Below is a small trained network, with its code and all its weights. Each question gives an input and a target symbol and asks what happens when units are switched off, that is, made to give their printed mean instead of their output.

import numpy as np


def w(rows, s, z=0):
    codes = np.array(rows[::2]) - 128.0
    scale = np.full(codes.shape[1], s)
    scale[-1] = z or s
    return codes * scale


def f(y):
    return y / 2 * (1 + np.tanh(0.7978845608 * (y + 0.044715 * y**3)))


def softmax(a):
    e = np.exp(a - a.max(-1, keepdims=True))
    return e / e.sum(-1, keepdims=True)


def log_softmax(a):
    a = a - a.max(-1, keepdims=True)
    return a - np.log(np.exp(a).sum(-1, keepdims=True))


def net(x, mask):
    ids = ['ΓΔΞΣΨαβεηθλμπτφω'.index(c) for c in x.split()]
    T = len(ids)
    res = E[ids] + P[:T]
    q, k, v = (res @ M[0].T for M in (Q, K, V))
    z = softmax(np.where(np.tri(T) > 0, q @ k.T / 4**0.5, -1e9)) @ v
    res = res + np.where(mask[0], z, O[0][:, -1]) @ O[0][:, :-1]
    y = f(res @ A[0][:, :-1].T + A[0][:, -1])
    res = res + np.where(mask[1:9], y, B[0][:, -1]) @ B[0][:, :-1]
    return log_softmax(res[-1] @ U[:, :-1].T + U[:, -1])


Q, K, V, O, A, B = {}, {}, {}, {}, {}, {}
E = w([
[149,109,127,65,148],'Γ',
[44,193,99,61,99],'Δ',
[198,86,143,117,104],'Ξ',
[86,110,90,191,71],'Σ',
[89,195,101,169,88],'Ψ',
[117,174,174,105,194],'α',
[125,33,168,130,119],'β',
[153,157,157,87,111],'ε',
[96,203,150,110,160],'η',
[116,102,211,105,156],'θ',
[104,89,169,34,70],'λ',
[160,185,211,48,174],'μ',
[147,250,51,67,133],'π',
[115,108,92,167,139],'τ',
[52,171,146,159,164],'φ',
[81,139,207,112,174],'ω',
],0.017)
P = w([
[80,91,152,54,154],'0',
[91,82,98,76,170],'1',
[139,145,146,136,52],'2',
[131,145,254,212,132],'3',
[125,61,80,132,195],'4',
[142,143,72,117,43],'5',
[116,141,246,196,138],'6',
[127,60,84,130,192],'7',
],0.0099)
Q[0] = w([
[155,253,118,182,73],'head 1',
[91,85,24,161,9],'head 1',
[118,239,190,130,76],'head 1',
[90,156,162,90,34],'head 1',
],0.0056)
K[0] = w([
[5,157,164,89,83],'head 1',
[137,99,171,132,35],'head 1',
[157,254,146,67,125],'head 1',
[32,124,83,121,102],'head 1',
],0.008)
V[0] = w([
[176,56,151,115,88],'head 1',
[121,3,104,169,123],'head 1',
[92,135,141,160,49],'head 1',
[188,205,42,77,104],'head 1',
],0.0068)
O[0] = w([
[207,86,166,17,19,106],'head 1',
[82,3,229,120,68,5],'head 1',
[64,242,8,111,21,55],'head 1',
[248,143,60,175,107,37],'head 1',
],0.0059,0.0022)
A[0] = w([
[89,191,168,141,96,207],'neuron 1',
[108,126,111,57,101,253],'neuron 2',
[108,158,73,140,83,241],'neuron 3',
[46,87,151,113,154,117],'neuron 4',
[185,96,155,119,2,167],'neuron 5',
[181,126,152,81,115,242],'neuron 6',
[129,63,111,142,91,126],'neuron 7',
[144,76,157,74,201,48],'neuron 8',
],0.012,0.0042)
B[0] = w([
[113,99,106,85,91,225],'neuron 1',
[144,57,86,109,165,228],'neuron 2',
[173,109,87,222,128,191],'neuron 3',
[61,96,179,150,150,233],'neuron 4',
[74,244,68,98,165,213],'neuron 5',
[157,104,61,102,137,232],'neuron 6',
[132,146,67,126,2,167],'neuron 7',
[199,230,240,130,38,254],'neuron 8',
],0.0091,0.0067)
U = w([
[233,15,170,103,54,113],'Γ',
[69,82,59,86,198,145],'Δ',
[161,160,106,103,12,93],'Ξ',
[102,2,113,155,47,114],'Σ',
[137,97,92,177,139,204],'Ψ',
[80,229,189,166,155,30],'α',
[83,121,184,114,1,19],'β',
[160,67,122,99,166,171],'ε',
[55,197,130,123,215,69],'η',
[117,85,213,149,96,92],'θ',
[69,105,118,58,94,202],'λ',
[166,229,177,138,97,100],'μ',
[205,132,89,190,223,141],'π',
[121,53,158,180,106,253],'τ',
[28,153,152,162,203,169],'φ',
[56,173,199,156,139,137],'ω',
],0.0076,0.005)

Each question gives the input, a string of symbols that net reads in full, and the target symbol t.
The units are the heads (4 rows each of Q, K, V and O) and the neurons (one row each of A and B). Each row of codes is followed by its name. A weight is (code - 128) times the scale printed after its matrix; where a second scale follows, it is the last column's (O, A, B and U).
mask holds one flag per unit, heads first, then neurons. A switched-off unit (its flag False) gives its mean, the last column of its rows in O or B, instead of its output. The means were averaged over made-up inputs and are rounded, as every weight is.
A unit's drop is (log p(t) with every unit on - log p(t) with that unit switched off) / (log p(t) with every unit on - log p(t) with every unit switched off).
The circuit of an input: a set's keep is (log p(t) with only the set's units on - log p(t) with every unit switched off) / (log p(t) with every unit on - log p(t) with every unit switched off). Starting from all 9 units, units are removed one at a time, each time the one whose removal leaves the highest keep (on an exact tie, the one counted first), for as long as the keep stays at least 0.8.
circuit, biggest first: the units of the circuit, biggest drop first
k most important neurons: the k neurons with the biggest drops, biggest first
drop when u is switched off: that unit's drop, to one decimal
input β Σ β θ ω θ, target λ: circuit, biggest first	head 1; neuron 5; neuron 3; neuron 2
input μ Δ Σ ω π, target π: circuit, biggest first	neuron 3; head 1; neuron 1
input λ η Σ, target Ξ: 3 most important neurons	neuron 5; neuron 7; neuron 4
input μ Γ ε λ μ Γ, target Δ: circuit, biggest first	neuron 8; neuron 2
input μ μ λ Γ β Σ Ξ θ, target θ: most important neuron	neuron 4
input μ μ ε β μ φ η Σ, target Σ: 2 most important neurons	neuron 7; neuron 8
input Δ Γ λ, target Δ: 2 most important neurons	neuron 8; neuron 5
input β β Δ π Ξ Ψ, target π: 3 most important neurons	neuron 3; neuron 8; neuron 7
input λ λ Γ, target Δ: circuit, biggest first	neuron 5; neuron 8; head 1; neuron 2
input λ Γ ε Δ Ξ, target Ξ: circuit, biggest first	head 1; neuron 5; neuron 7; neuron 8
input τ π η, target π: 2 most important neurons	neuron 8; neuron 3
input Γ Σ Ψ Σ λ π Ξ Γ, target Γ: 3 most important neurons	neuron 8; neuron 5; neuron 2
input τ Γ θ λ, target λ: drop when neuron 5 is switched off	0.5
input β π Ξ ε, target π: most important neuron	neuron 8
input μ Δ Σ π, target π: drop when neuron 2 is switched off	-0.1
input β π Σ, target Ξ: drop when neuron 5 is switched off	0.8
